In the rows, 128 means zero.
Each row is followed by its class; each block has classes of its own.
[167 107 127 131 156 176  61 122 131 107  82 158 111 178 145 143 116 166
  86 124 125 117  93 151 128 123 158  98  96 160 134 141  97 109]	W
[135 113  95 128  89 166 116  87 141  99 102 126 124 109 140 148 130 141
 112 133 132 130 123 121 158 121 131 102 132 120 135 150 140 146]	W
[156 131 122 130 180 119 157 118 155 122 115 130  70  79 124 113 175 165
 144 109 123 144 167  97 147 164 168 133  99 117 133 172 131 102]	Z
[ 70 232  88 123 149  91 156 148  99  98 162 120  95 122 137  99 120 126
  81 188 114  85 189 131 132 137 105 138  86 117 175 101 111 135]	A
[113 189  93 127 140 117 141 123 134 110 126 137 104 125 150 154 111 131
 120 151 110 102 121 141 108 156 125 121  99 124 131 130 121 138]	V
[142 154 139 141 159 135 144 127 146 110 122 131  62 123 140 105 198 157
 117 128 124 137 159  91 145 151 175 159  98 123 152 170 111  97]	A
[176 182 115 147 139 105 115 137 139 127 112 113  88 124 104 119 119 136
 110 164 104  88 144 139 165 132 146 125 107 151 154 176 102 114]	N
[142 161  82  88 199 119 211 116 140  94 130 166  79  88 138  83 194 121
 152 143 129 138 171 110 101 166 166 134  79  97 114 119 113  93]	H
[ 99 166  99 100 165  90 168 106 114  95 154 135 165 118 145 137 153 137
 141 141 125 153 136 141 101 131 126 125 107  98 127 131 134 128]	P
[196 140 146 165 149 143 118  95 195 180 103  99 116 134 132 183 123 121
 127 108 100 134 102 132 114 120 162 142 154 129 147 177 137 123]	J
[121 109 144 140 138 118 163 100 156 120 161 135 127 128 124 158 190  79
 117  64 142 109 159  93 132 172 124 142 170  94 125 147 143 105]	A
[156 159 132 150  98 132  90 122 142 150 119  80 103 133 111 153 127 142
 116 138 106 138 129  99 153 117 154 137 132 132 173 164 115 141]	W
[140 128 101  97  36 145 146  94 140 154 124  93  90 118 122 176  94  89
 137 139  90 131  70 139 113 144  94 133 168 118 174 149 172 137]	J
[133 161 113 142 128 150 116 103 153 111 121 126 124 126 159 178  94 133
  65 139 116  78 141 151 155 134 108 112 146 135 157 142 135 141]	A
[ 71 121 125 130  83  82 194  83 108 105 171 118 118 122 137 145 144 113
 129 105 145 105 196  58 169 145  71 147 179  78 114 153 122 127]	A
[185 165 146 188 185 125  96 126 176 152 107 103  43 154 121 172 105 145
  91 113 119  82 130 118 117 145 175 114 106 161 140 181  64 116]	M
[169  94 126  66  98 116 186  63 140  83 149 134  95 122 123 138 164 147
 166  97 121 157 126  63  93 153 127 130 139  79 121 190 140 104]	N
[108  95 174  94  74 130  87  85 108 168 111 130 121 153 111 133 106 190
 138  97 121 185  79 100  98 116 117 113  95 132 129 153 120 144]	M
[161 105 151  89  58 135 111  77 130 135 135 114 159 149 109 161 114 144
 159 110 101 174  64 114  98 114  99 132 161 109 135 177 164 116]	N
[ 46 141 104 102  73 112 134  74  97 113 117 135 187 101 154 124 100 189
 104 154 142 130 167  94 186  97  63 123 143  92 115 141 142 181]	A
[125 132 166  71  22 138  72 126  83 201 117  89 185 158  89 160  51 149
 110 157  84 175  57 149 133  89  70 133 140 152 178 107 141 158]	H
[ 99 130  87 111  55 128  87 142  94 153 119 106  75 113 103 149  76 161
 115 132 115 140 101 129 141 157  77 107 125 144 179 133 153 153]	W
[ 88 132 188  89 124  82 126 117  80 111 167 129 145 148 102  83 130 133
 101 115 128 127 157 107 173 117 114 134  97 118 143  97 108 105]	Z
[112  94 119 115 108 171 134 115 105 110  86 189 125 128 149  82 181 163
 121 145 129 149 114 153 150 132 140 117  75 146 111 148 130 101]	A
[181 148 111 204 145 140 138  96 198 163 106  94  76  99 120 179 148 101
 150 112 123 111 141 109 120 155 167 125 140 125 126 202 118 124]	M
[159 194 145 117 165  89 146 111 145 114 134  96  47 163 132 133  92 157
  84 152 110  93 168  85 133 113 157 153 103 114 170 152  72 123]	J
[ 88 188 112 118  63 109 146 136  76 143 124 116 178 131 135  92 128 126
 150 202  94 139 117 162 139  96 119 128 107 138 154 108 134 127]	L
[170 111 137  59  52 146 135  81 135 164 132 104 114 134 119 171 108 134
 163 111  89 169  58 120 105 129  92 133 164 127 148 149 130 120]	H
[144 131  79  98 153 122 184  86 141  45 101 156  61 113 174 140 114 180
 116 129 154  75 181  98 151 161 130  97 125 109 129 159 107 116]	L
[139 169 120 125 117 118 159 138 138 109 122 126  12 117 135  91 181 130
 102 171 119  95 171 105 174 153 167 158 101 140 170 171  78 101]	A
[173 114  89  81 139 145 166 121 161 114 115 135  15  97 119 144 142 131
 145 113 122 127 108 110 108 193 119 125 132 122 162 147 128 100]	H
[167 107 113 174  85 149 139  88 153 165  81 127 100 109 118 131 178 129
 181 120 125 164 105 124 132 139 165 122 112 132  90 215 120 106]	M
[128 141 108  76 153 109 180 104 115  76 139 165 107 142 153  95 196 124
 154 158 119 148 106 155 104 130 163 132  78 121 120 146  91  83]	P
[ 80 164  38  84 151  76 210 104  98  78 138 155  54  75 140  82 133 149
 151 155 131  94 184 114 147 180  86 112  90 102 106 142 110 103]	Z
[181 114 114  96  89 145 162 100 165 106 134 108  15 127 128 170 123  96
 143 129 100 130  94 116 113 178 142 129 159 117 154 169 145  81]	F
[ 75 114 132 121 139 112 156 147 109  65 132 172  72 105 109  81 166 131
 104 125 173 112 164  95 163 191 133 132  69 105 137 103 139 115]	V
[178 120  70  90 178 142 205  73 168  54 103 168  54  84 161 124 143 150
 133 134 145  90 180  99 162 166 137 103 111  92 116 156 104 101]	H
[195 120 132 151 130 146 145  94 179 153 103 108  98 118 123 151 159 121
 164 124 110 160 121 116 138 134 176 136 146 129 103 194 127  93]	F
[172  98 158 127 161 135 121 123 139 156 122 143 129 153 104 150 152 100
 128  64 121 122 111 139 137 152 128 117 136 151 114 128 108  91]	H
[152 187 117 121 149 115 102 116 122 144 137 133 166 161 124 143 103 115
 124 141  76 107  91 179  92 117 120 110 110 153 126 139 121 110]	N
[123 139 108  86 110 117 126 152 107 113 107 130  27 138 129 147  80 184
 103 119 125  99 115 119 119 179 113 112 125 154 175 139 125 119]	L
[138 124 169  90 113 137  65 144 103 149 110 126  96 173 109 135  77 177
 102 127 100 166  71 143 121 134 133 117  98 156 155 127 142 106]	F
[148 101 127  92  85 153  97 137 113 152  90 135  81 147 132 161 103 173
 144  93 116 150  60 148  97 162 119 118 148 170 149 152 148 108]	L
[141 141 133  97  40 134  98 141 108 157 119  97  90 159 131 185  65 144
 122 130  90 121  58 157 110 136  97 115 168 164 187 139 144 129]	L
[173 110  91 136 186 148 135  77 190  82  99 149 133 107 169 210 123 137
 120 100 147 112 129 166 136 147 132  99 157 116 122 178 149 126]	P
[147 127  79 111 189 140 148  89 151  96  78 153 127  93 146 148 109 182
 114 119 151 115 178 113 155 139 103  97 114 108 107 145 122 146]	H
[130 148  62 148 160 144 166 107 148 157  94 155 124 103 141 129 161  91
 163 133 106 134 105 170  92 156 144 126 114 126  98 149 163 105]	J
[184 137 149 140 158 165 109 104 190 101 125 123 129 150 149 203 132  88
  84 132 102 100  75 200 125 116 165 107 136 157 172 143 127 112]	P
[103 119 142  42  67  97 148  86  98  90 160 113 128 127 134 136 128 170
 141 137 127 178 100 102 131 114 102 137 133  95 166 143 129 142]	P
[133 104 199 126  64 117 120  77 115 153 155 100 213 178 105 157 119  87
 138 105 106 164 106 120 153  91 118 129 164 109 106 135 146 104]	F
[129 155 156 131  60 126  99 113 119 201 113  80 189 112  96 132 115 142
 129 171  81 163  98 143 167  88 126 141 126 150 152 156 136 142]	Z
[142 146  99 112 104 123 148  52 138  72 123 127 187 108 143 151  99 136
 119 159 122  99 157 115 171 111  97 103 146  82 124 165 154 143]	N
[144 111 137  76 117 133 100 117 124 107 140 121  39 156 132 158 116 174
 108  87 121 150  99  80  89 159 132 123 130 122 171 139 116 125]	W
[160 121 137 105 156 166 108 101 141  75 118 147 106 150 146 131 129 159
  88 131 127 121 141 108 129 122 177 107  88 118 157 129 112 119]	W
[109 107  96 126  23 146 184  36 128  89 108 143 116 100 143 110 143 117
 156 169 135 122 119 113 170 110 121 101 116  95  91 179 122 123]	M
[118 176  89 108 130 104 192  70 130 112 140 127 115 139 150 135 121  99
 143 148 100 116 141 127 102 126 117 133 117  91 123 140 127 112]	J
[158 105 160  99  97 153 139  73 163 144 131 118 129 136 134 160 144 124
 147  95 106 195  66 115  79 127 146 148 148  92 153 151 186 114]	J
[163 161 170 159 121 152  70 144 162 155  98 107 122 143 117 158 132 142
 106 140 106 140  91 140 134 122 174 146 101 153 163 154 125 141]	V
[ 71 209  81 151 110 114  83 161  76 141 131 102 124 138 115 115  82 130
  92 193  96 103 127 163 149 113  90 106  82 157 180  91 117 153]	W
[157 133 122 158 117 172 138 114 150 165 112 131 189 113 124 130 182  71
 172 151  91 195  75 183 103 130 177 128 124 127 101 138 196  84]	F
[155 133 112 137 126 131 131 114 137 123 118 111  65 121 124 128 162 161
 142 123 121 141 147  75 141 142 166 133 114 120 142 176 102 121]	W
[202 105 129  82 128 186 167  73 167  87 105 151 135 123 149 126 186 110
 147 143 110 149 103 126 126 120 173 123 116 103 131 144 126  92]	H
[126 139 141 144 110 148 124  77 136 107 109 138 140 126 134 123 104 142
 101 165 131 117 145 125 152 105 148 102  80 112 138 141 122 132]	M
[ 96 123 181 103  12 129  77  80  97 195 131  86 180 159 101 156  69 149
 131 145  95 181  55 113 108  91  91 126 128 127 157 137 139 157]	M
[140 112 128  75 100 148 131  78 108 117  84 158 188 124 136 100 123 183
 131 162 126 170 123 134 166  88 114 110  87 115 114 134 120 131]	H
[200 109 146  88  98 159 124 111 161 158 122 105  96 136 119 183 133 112
 140 106  95 164  65 132  94 145 127 135 161 135 167 145 136 112]	H
[124 139 144 159 164 105 113 126 158 114 156 109 150 129 113 204 117  75
  99  87 138  97 146 153 154 153 117 124 169 116 166 129 167 125]	P
[144 185  94 125 135 101 139 124 129 138 102  94  97  97 109 131 111 170
 125 156 119 114 175  92 186 136 114 133 115 117 151 159 107 143]	H
[ 68 124 141 141 147  92 108 148  94 144 134 157 119 141 115 123 123 142
  83  88 146  96 169 125 171 165  85 124 122 140 131 119 126 121]	A
[ 72 137 164 167 137  83  84 117 104 155 132 127 160 147  95 142  76 137
  80  95 152 101 162 117 162 130  92  99 107 127 125 114 121 150]	M
[173 111 155 144 181 186 121  86 194 107  88 154 153 140 148 145 157 123
  95 124 127 156  95 148  97 112 192 131 108 106 138 137 174 108]	J
[ 70 146  71 102 135 110 130 105  95  88  74 155 134 107 153 126  80 212
 107 130 168  96 173 106 167 138  93 104 135 123  96 137 128 159]	L

A new block, with new classes.
[117 169 109 127 130 122 135 102 125 104 131 127 128 126 139 159 140 113
 116 138 122 127 101 115 122 124 116 153 124 106 130 148 123  96]	E
[119 132 132 113 104 145 137 127 142 152 155 112 133 135 121 125 129 113
 129 158 134 144 127 140  85 120 184  92 130 126 133 123  98 147]	G
[125 122 131 107 119 123 134 119 119 145 124 103 127 144 128 151 182 110
 129 162 135 117 118 129 104 128 162 122 148 126 136 124 158 154]	U
[126 148 123 151 139 102 111 132 107 132 124 142 120 126 142 142 172 153
 141 120  81 114 134 115 134 139 145 148 130 114 141 144 170 139]	Y
[127 150 134 129 116 159 139 125 122 103 148 114 126 132 145 142 123 114
 120 171 160 151 105 133 107  95 179  93 108 124 131 148 106 159]	Y
[132 144 113 117 112 133 139 127 119 111 136 131 127 125 124 150 135 131
 127 139 141 131 125 122 120 133 107 152 122 127 128 132 154 128]	U
[113 138 128 120 118 136 136 127 123 118 127 111 140 122 123 114 107 132
 128 139 160 134 113 125 132 120 109 148 102 117 143 114 127 109]	C
[127  85 142 140 115 113 106 153 113 133  99 104 119 123 114  97 167 143
 139 120 130 110 124 111 165 149 113 140 132 154 146 102 166 132]	G
[138 121 129 130 112 161 142 144 130 130 152 114 138 129 125 107 118 112
 146 147 139 146 130 152 101  95 179  66 101 132 103 116 101 152]	R
[132 132 121 125 143 104 105 122 116 136 114 110 112 146 144 139 185 140
 121 131  92  99 123 121 128 143 161 112 138 130 135 144 149 156]	S
[122 169 105 113 111 125 148 107 139 161 164 154 143 120 118 159 133 140
 138 136 101 140 148 137  70 143 135 170 144 110 132 127 158 114]	U
[132 187  97  94 119 133 138  80 144 169 168 149 136 133 136 174 159 115
 134 154 101 134 125 132  53 133 133 129 166 101 115 163 120 100]	K
[134 145 101 135 131 113 125 115 127 113 124 143 127 121 130 143 136 132
 142 107  81 121 130 116 131 125 122 137 124 104 117 142 141 107]	E
[117 224  89 132 125 112 125 101 118 121 144 164 133 109 141 173 100 161
 126  94  82 135 144 103 128 145  82 177 129 109 128 178 134  84]	Q
[128 128 135 142 125 149 127 151 100  87 121  95 124 133 142 105 134 110
 127 146 165 122 106 127 152 101 152  78  83 142 111 121 113 150]	R
[150 135  98 104 122 118 127  93 155 164 156 142 130 149 126 172 172  92
 144 150  73 129 133 135  65 122 151 105 183 111 104 169 120 120]	E
[145 139 123 119 119 134 118 120 114 155 142  97 121 145 143 149 197  98
 128 165 125 115 116 126 113 126 152  99 153 153 115 162 132 144]	R
[122 115 133 121 102 161 149 152 123  86 139 114 145 108 113  86  70 142
 134 132 186 154 125 147 135 104 115 123  72 126 135  91 115 129]	C
[123 118 134 120 128 101 103 124 117 155 111  96 114 146 136 134 203 116
 136 142 104  96 124 110 134 141 178 108 156 135 142 138 143 156]	G
[137 103 120 139 130 101 105 130 101 126 107 102 119 129 128 135 200 135
 139 119  95  97 121 111 157 143 124 145 145 136 134 134 176 132]	E
[135 119 130 107 128 100  99 118 114 175  99  86 113 143 129 151 244 136
 120 140  91  89 116 115 123 170 135 154 173 144 153 138 197 142]	S
[120 155 114 131 129 114 137 124 113 109 130 136 128 130 132 140 145 138
 131 127 126 119 129 120 123 128 130 144 117 108 135 123 154 122]	U
[140 171 104 144 135 102 114 117 111 144 135 136 123 132 148 150 182 125
 136 119  86 102 133 110 132 145 112 134 143 129 116 162 150 104]	R
[116  94 143 144 135 115 126 152  96  80  99 102 117 136 134 105 142 129
 132 139 171 106 113 125 165 110 160 106  96 123 138  94 144 166]	U
[121 121 116 137 124 107 115 138 128 158 143 153 137 128 113 108 114 169
 169  95  61 130 173 138 106 127 175 109 130 113 113 122 139 152]	Q
[126  85 135 126 139  87  95 126  91 173 100  98 118 141 129 118 235 148
 155 127  90  76 126 117 139 153 156 125 161 135 142 116 194 147]	K
[122 151 122 153 115 126 136 146 102  74 116 130 129 103 144 113  90 138
 131 109 151 135 123 122 155 125 107 129  73 135 124 111 132 127]	B
[142 105 124 145 121 106 107 145 106 175 128 128 128 119 118 113 187 144
 154 109  84 102 152 125 138 152 116 150 136 151 124 122 183 128]	R
[133 113 119 133 122 125 132 145 118 113 137 142 127 122 121 121 121 143
 148 120 123 126 152 133 121 120 144 122 113 119 122 117 150 154]	U
[120 106 143 127 103 123 132 137 108 160 120  89 135 119 125 129 162 116
 129 148 147 125 120 141 114 144 138 127 127 156 149 104 159 145]	B
[123 182 110 107 106 130 127 109 122 124 147 107 125 139 142 164 134 127
 115 154 136 138 113 123 109 127 140 112 141 132 120 169 111 138]	Q
[126 153 110 115 137  77 104 109 115 171 124 132 128 136 140 148 189 149
 148 117  75  94 143 109 124 162 114 177 165 122 148 153 173 100]	C
[113 146 126 130 134 113 119 132 106  97 115 113 128 134 145 121 124 135
 129 132 149 112 112 112 155 126 121 141 103 120 140 128 123 117]	C
[129 128 131 125 112 139 121 126  92 107 116  80 121 128 136 131 184 131
 118 152 170 115  89 114 150 133 103 130 125 144 139 126 156 124]	K
[139 124 107 118 104 127 134 114 137 160 153 134 139 112 107 148 154 134
 142 125  91 136 140 138  92 142 115 167 151 126 130 135 161 107]	E
[151 117 120 141 137 103 103 138 117 138 130 143 115 143 141 136 184 142
 163 125  68 111 149 123 120 124 184  95 148 121 119 156 155 169]	Y
[117 140 133 130 122 108 103 129  96 111 104  90 115 148 147 139 168 122
 119 147 146 111 105 106 153 128 131 112 138 138 128 149 131 143]	Q
[141 135 112  98 102 142 129 104 116 161 153 112 129 129 126 148 176 128
 130 159 128 126 118 131  94 137 129 123 150 145 124 148 149 136]	K
[120 106 157 124 102 152 119 141 113 103 113  70 119 129 124 115 156 104
 108 165 213 125  90 111 156 126 121 128 120 163 151 118 120 134]	G
[135 127 116 114 127 109 116 116 134 184 131 125 124 133 120 140 188 148
 137 122  63 110 147 133  90 154 159 134 159 121 139 133 173 145]	S
[132 160 110 104 104 161 150 119 136 103 164 124 143 123 132 128  74 128
 130 148 157 157 127 141 102 101 145 108  99 120 119 137  90 136]	C
[123 166 115 114 107 127 125 112 129 150 151 123 135 127 126 152 142 132
 126 137 114 140 136 130  99 132 133 129 149 122 121 150 130 140]	Q
[124 152 125 123 118 126 128 120 120 167 137 109 136 122 127 144 177 117
 128 145 121 120 122 132 107 145 117 151 141 140 134 129 158 103]	R
[142 133 132 128 107 151 127 134 120 126 147 110 126 127 131 147 157 124
 126 164 144 144 116 133 112 120 146 118 132 140 133 147 141 156]	Y
[120 116 153 137 105 188 155 147 125  93 141  92 136 117 122 114  97 108
 114 177 196 171  97 152 118  78 169  83  79 116 138 103 101 177]	Y
[122 143 121 120  97 124 146 123 130 169 143 129 148  99 117 136 128 137
 141 121 114 143 145 145  84 149 121 153 119 136 140 108 163 117]	B
[119 153 116 130  96 144 159 132 128 145 155 133 150 103 120 120  87 143
 146 118 115 157 149 154  83 123 158 113  84 123 132 104 132 129]	B
[118 107 145 137 114 107 122 138 100 152  96  93 131 112 127 127 174 124
 133 128 137 110 120 125 144 153 112 152 126 151 156 101 180 130]	B
[129 132 118 114 108 110 114 120 124 176 140 110 130 141 123 147 173 135
 143 139  97 120 141 128  99 141 161 111 169 131 122 148 145 155]	Q
[121 124 136  91  77 166 143 121 139 170 156  87 145 126 102 139 129 114
 118 173 165 165 121 153  72 120 146 110 145 144 130 125 125 152]	Q
[122  75 149 141 129 119 101 163 112 146  96 103 122 112 105  92 165 161
 133 106 108 104 143 134 146 153 125 150 117 135 153  85 193 152]	S
[112 160 120 132 117 142 144 129 140 115 150 137 137 108 121 113  96 145
 133 117 124 147 138 133 113 121 157 119  98 107 136 109 108 127]	G
[135 125 123 117 116 126 128 127 119 124 133 113 121 142 132 150 162 112
 129 154 143 118 123 122 113 126 148 116 141 130 123 137 147 155]	U
[119 166 122 110 100 152 140 117 128 118 148 103 136 131 133 146 115 120
 118 158 145 157 116 139  99 108 157  94 131 122 119 140 104 153]	Q
[137  83 159 134 108 145 111 136 106 130 112  74 116 141 128 137 197 104
 120 176 175 120  90 113 147 123 141 125 147 164 147 138 162 164]	Y
[132 118 133 117 106 142 121 134 124 131 121  87 123 114 115 132 164 136
 105 144 150 127 111 131 127 150  98 158 132 148 148 116 171 139]	S
[138  94 134  99  90 158 132 117 130 157 139  78 129 144 115 150 183  83
 116 186 153 136  95 134  91 121 144 114 157 150 126 141 132 144]	E
[149 148 101 111 123 118 115 105 147 161 154 142 123 125 125 152 162 139
 132 123  69 123 154 133  84 143 141 135 157 124 119 155 155 148]	S
[123  95 139 114 108 142 132 136 139 172 129 100 136 117  99 117 147 140
 123 141 125 138 131 152  88 142 138 136 130 133 152  94 166 141]	S
[124 198  99 121 104 135 163 102 141 144 171 153 150 103 136 160  95 129
 134 126 108 157 144 147  69 132 139 135 113 115 124 134 117 117]	B
[125 128 135 118 110 171 145 147 113  61 129  91 134 130 137 103  71 120
 122 157 207 150 100 134 147  85 140  83  68 132 130 118  81 143]	C
[116 146 123 133 139 123 135 131 112  80 123 129 120 139 143 131 118 123
 129 139 149 119 119 122 134 105 161 103  99 106 127 127 120 141]	U
[132 137 118 114  93 141 133 121 144 159 157 131 132 115 109 127 142 132
 128 133 123 144 138 122  97 144 116 147 140 136 133 133 140 124]	G
[137 172 102 101 109 152 139  98 126 120 166 125 126 136 144 156 141 116
 124 163 141 136 110 130  85 114 151  90 132 121 106 162 103 134]	K
[126  72 135 141 141  86  99 141 105 147  93 105 116 144 126 118 206 132
 150 120  82  86 124 121 149 141 159 127 148 127 139 117 171 138]	E
[133 154 107 113 106 123 134 112 126 151 146 143 133 116 118 158 153 140
 131 131 117 129 140 118 103 152  92 189 146 130 132 138 181 109]	U
[103 167 125 112 101 148 146 118 128 134 153 111 143 120 120 135 106 138
 119 146 147 157 121 141  93 118 149 126 111 117 133 125 113 134]	Q
[146 124 126 118  92 162 141 132 133 146 164 125 136 117 114 135 137 133
 136 155 131 161 132 145  88 115 151 120 120 136 128 136 144 161]	Y
[124 159 130 141 119 139 132 119 118 123 137 126 129 115 136 151 148 123
 117 152 143 143 108 118 122 123 114 162 125 119 144 142 144 127]	Y
